Below is a small trained network, with its code and all its weights. Each question gives an input and a class and asks what happens when units are switched off, that is, made to give their printed mean instead of their output.

import numpy as np


def w(rows, s, z=0):
    codes = np.array(rows[::2]) - 128.0
    scale = np.full(codes.shape[1], s)
    scale[-1] = z or s
    return codes * scale


def norm(h):
    return h / np.sqrt((h * h).mean(-1, keepdims=True) + 1e-5)


def f(y):
    return y / 2 * (1 + np.tanh(0.7978845608 * (y + 0.044715 * y**3)))


def log_softmax(a):
    a = a - a.max(-1, keepdims=True)
    return a - np.log(np.exp(a).sum(-1, keepdims=True))


def net(x, mask):
    res = np.array(x, float).reshape(1, 3) / 4 @ E
    u = 0
    for l in range(3):
        y = f(norm(res) @ A[l][:, :-1].T + A[l][:, -1])
        res = res + np.where(mask[u : u + 9], y, B[l][:, -1]) @ B[l][:, :-1]
        u += 9
    return log_softmax(norm(res)[-1] @ U[:, :-1].T + U[:, -1])


A, B = {}, {}
E = w([
[99,89,114,78,82,169],'x0',
[254,127,145,80,134,123],'x1',
[128,166,118,117,156,193],'x2',
],0.009)
A[0] = w([
[249,125,197,156,149,123,5],'L0N1',
[65,117,200,154,76,72,68],'L0N2',
[95,121,79,94,156,84,22],'L0N3',
[112,98,129,101,90,155,125],'L0N4',
[204,24,187,109,125,108,3],'L0N5',
[254,91,133,108,67,118,128],'L0N6',
[119,73,162,97,50,88,62],'L0N7',
[116,187,94,121,133,130,113],'L0N8',
[87,127,120,153,115,74,42],'L0N9',
],0.0072,0.0036)
B[0] = w([
[154,118,1,138,176,113,200],'L0N1',
[196,137,40,143,102,114,161],'L0N2',
[204,150,108,102,144,96,109],'L0N3',
[98,73,70,87,130,101,149],'L0N4',
[72,60,195,129,131,68,178],'L0N5',
[99,139,173,87,153,95,254],'L0N6',
[104,88,98,138,129,165,159],'L0N7',
[86,108,132,158,146,143,132],'L0N8',
[171,174,108,146,100,129,135],'L0N9',
],0.0071,0.0055)
A[1] = w([
[92,158,143,194,183,102,84],'L1N1',
[43,152,98,188,140,196,106],'L1N2',
[38,87,191,146,93,70,98],'L1N3',
[94,182,123,34,135,118,114],'L1N4',
[229,113,131,2,96,139,86],'L1N5',
[151,78,72,201,113,54,118],'L1N6',
[198,223,215,170,162,69,61],'L1N7',
[54,71,167,183,128,58,10],'L1N8',
[212,173,112,248,105,77,1],'L1N9',
],0.0066,0.002)
B[1] = w([
[213,140,238,152,135,116,183],'L1N1',
[143,57,189,158,196,116,243],'L1N2',
[251,170,116,28,97,185,189],'L1N3',
[79,154,104,112,131,213,159],'L1N4',
[56,212,199,184,42,211,253],'L1N5',
[80,168,131,151,2,116,215],'L1N6',
[52,16,25,163,147,140,207],'L1N7',
[193,189,113,66,76,138,173],'L1N8',
[32,190,212,75,35,185,193],'L1N9',
],0.006,0.0036)
A[2] = w([
[205,145,48,108,34,64,13],'L2N1',
[125,68,60,155,98,82,6],'L2N2',
[80,159,133,127,109,137,96],'L2N3',
[162,126,128,154,141,40,21],'L2N4',
[183,146,72,97,174,127,187],'L2N5',
[78,73,103,60,41,101,131],'L2N6',
[129,18,76,127,162,177,20],'L2N7',
[124,181,133,147,95,1,1],'L2N8',
[137,199,104,162,213,139,3],'L2N9',
],0.0099,0.0032)
B[2] = w([
[46,116,129,150,197,216,188],'L2N1',
[185,62,104,120,69,156,153],'L2N2',
[182,151,119,98,110,164,149],'L2N3',
[22,110,69,38,204,174,152],'L2N4',
[100,160,47,141,42,144,151],'L2N5',
[210,136,147,181,157,66,254],'L2N6',
[33,150,111,150,133,154,154],'L2N7',
[83,153,115,40,116,92,189],'L2N8',
[255,150,123,136,131,70,167],'L2N9',
],0.0089,0.0066)
U = w([
[59,236,148,150,21,87,68],'0',
[169,168,224,227,226,126,4],'1',
[155,44,51,220,69,109,227],'2',
[23,78,95,164,203,210,81],'3',
[69,112,41,14,188,72,187],'4',
[232,211,6,138,142,114,82],'5',
[228,66,219,60,109,52,68],'6',
[149,195,186,56,102,240,229],'7',
],0.019,0.0011)

Each question gives the input, the list of numbers given to net, and the class t.
The units are the neurons (one row each of A and B). Each row of codes is followed by its name. A weight is (code - 128) times the scale printed after its matrix; where a second scale follows, it is the last column's (A, B and U).
mask holds one flag per neuron, layer by layer. A switched-off neuron (its flag False) gives its mean, the last column of its row in B, instead of its output. The means were averaged over made-up inputs and are rounded, as every weight is.
A unit's drop is (log p(t) with every unit on - log p(t) with that unit switched off) / (log p(t) with every unit on - log p(t) with every unit switched off).
The circuit of an input: a set's keep is (log p(t) with only the set's units on - log p(t) with every unit switched off) / (log p(t) with every unit on - log p(t) with every unit switched off). Starting from the 12 units with the biggest drops (on a tie, the unit counted first), units are removed one at a time, each time the one whose removal leaves the highest keep (on an exact tie, the one counted first), for as long as the keep stays at least 0.8.
circuit, biggest first: the units of the circuit, biggest drop first
most important unit: the unit with the biggest drop
k most important neurons: the k neurons with the biggest drops, biggest first
k most important neurons of layer l: the k neurons of layer l with the biggest drops, biggest first
drop of u: that unit's drop, to one decimal
input [1,-8,-8], class 2: circuit, biggest first	(L2N2, L0N2)
input [6,1,-1], class 6: circuit, biggest first	(L2N6)
input [3,-7,0], class 2: 2 most important neurons of layer 0	(L0N6, L0N2)
input [7,0,-1], class 2: 2 most important neurons of layer 1	(L1N9, L1N1)
input [-1,-5,0], class 0: 4 most important neurons of layer 0	(L0N2, L0N6, L0N5, L0N9)
input [-7,1,-6], class 4: 2 most important neurons	(L1N5, L2N8)
input [-2,-7,0], class 0: 4 most important neurons	(L0N2, L2N6, L0N6, L1N8)
input [-4,0,-8], class 0: 2 most important neurons	(L1N9, L1N6)
input [-5,1,3], class 5: 2 most important neurons	(L0N1, L0N5)
input [0,1,-2], class 4: 2 most important neurons of layer 1	(L1N5, L1N9)
input [0,2,3], class 5: 3 most important neurons	(L0N1, L1N9, L2N9)
input [1,-5,-7], class 2: 3 most important neurons of layer 2	(L2N2, L2N6, L2N1)
input [3,-3,0], class 2: 2 most important neurons of layer 0	(L0N4, L0N6)
input [-1,-8,2], class 1: most important unit	L1N2
input [-1,-6,7], class 1: drop of L1N8	0.0
input [7,0,8], class 3: drop of L2N7	0.2
input [-1,1,-2], class 4: drop of L2N8	0.1
